Below are the code and all the weights of a small trained network. Each question names an input and a class and asks about switching units off, where a switched-off unit gives its printed mean instead of its output.

import numpy as np


def w(rows, s, z=0):
    codes = np.array(rows[::2]) - 128.0
    scale = np.full(codes.shape[1], s)
    scale[-1] = z or s
    return codes * scale


def norm(h):
    return h / np.sqrt((h * h).mean(-1, keepdims=True) + 1e-5)


def f(y):
    return np.maximum(y, 0)


def log_softmax(a):
    a = a - a.max(-1, keepdims=True)
    return a - np.log(np.exp(a).sum(-1, keepdims=True))


def net(x, mask):
    res = np.array(x, float).reshape(1, 2) / 4 @ E
    u = 0
    for l in range(2):
        y = f(norm(res) @ A[l][:, :-1].T + A[l][:, -1])
        res = res + np.where(mask[u : u + 5], y, B[l][:, -1]) @ B[l][:, :-1]
        u += 5
    return log_softmax(norm(res)[-1] @ U[:, :-1].T + U[:, -1])


A, B = {}, {}
E = w([
[191,12,48],'x0',
[252,231,86],'x1',
],0.0043)
A[0] = w([
[138,212,155,14],'L0N0',
[159,141,45,165],'L0N1',
[51,238,62,15],'L0N2',
[196,253,246,43],'L0N3',
[78,150,165,5],'L0N4',
],0.0042,0.002)
B[0] = w([
[125,254,156,175],'L0N0',
[120,128,176,201],'L0N1',
[157,29,56,169],'L0N2',
[132,124,133,254],'L0N3',
[78,86,125,149],'L0N4',
],0.0098,0.0026)
A[1] = w([
[156,110,119,76],'L1N0',
[45,105,181,2],'L1N1',
[101,83,115,46],'L1N2',
[177,111,7,91],'L1N3',
[134,39,69,61],'L1N4',
],0.016,0.002)
B[1] = w([
[81,67,229,156],'L1N0',
[36,133,118,254],'L1N1',
[163,99,62,184],'L1N2',
[30,59,255,214],'L1N3',
[234,195,17,229],'L1N4',
],0.0076,0.0065)
U = w([
[7,125,120,168],'0',
[172,214,175,181],'1',
[161,74,38,191],'2',
[149,53,249,162],'3',
[128,114,140,2],'4',
],0.02,0.0084)

Each question gives the input, the list of numbers given to net, and the class t.
The units are the neurons (one row each of A and B). Each row of codes is followed by its name. A weight is (code - 128) times the scale printed after its matrix; where a second scale follows, it is the last column's (A, B and U).
mask holds one flag per neuron, layer by layer. A switched-off neuron (its flag False) gives its mean, the last column of its row in B, instead of its output. The means were averaged over made-up inputs and are rounded, as every weight is.
A unit's drop is (log p(t) with every unit on - log p(t) with that unit switched off) / (log p(t) with every unit on - log p(t) with every unit switched off).
The circuit of an input: a set's keep is (log p(t) with only the set's units on - log p(t) with every unit switched off) / (log p(t) with every unit on - log p(t) with every unit switched off). Starting from all 10 units, units are removed one at a time, each time the one whose removal leaves the highest keep (on an exact tie, the one counted first), for as long as the keep stays at least 0.8.
circuit, biggest first: the units of the circuit, biggest drop first
most important unit: the unit with the biggest drop
top k neurons: the k neurons with the biggest drops, biggest first
k most important neurons of layer l: the k neurons of layer l with the biggest drops, biggest first
drop of u: that unit's drop, to one decimal
input [1,0], class 2: most important unit : L0N0
input [-2,2], class 1: circuit, biggest first : L1N3, L1N1, L1N4
input [1,-4], class 2: top 2 neurons : L1N4, L0N0
input [5,1], class 3: top 2 neurons : L1N3, L1N0
input [-3,1], class 1: top 2 neurons : L1N1, L1N3
input [1,-5], class 2: 2 most important neurons of layer 0 : L0N0, L0N1
input [2,-7], class 2: 3 most important neurons of layer 1 : L1N4, L1N3, L1N2
input [7,3], class 3: drop of L1N3 : 0.8
input [8,8], class 3: drop of L1N3 : 0.5
input [3,-3], class 2: drop of L1N4 : 0.1
input [6,3], class 3: drop of L1N3 : 0.7
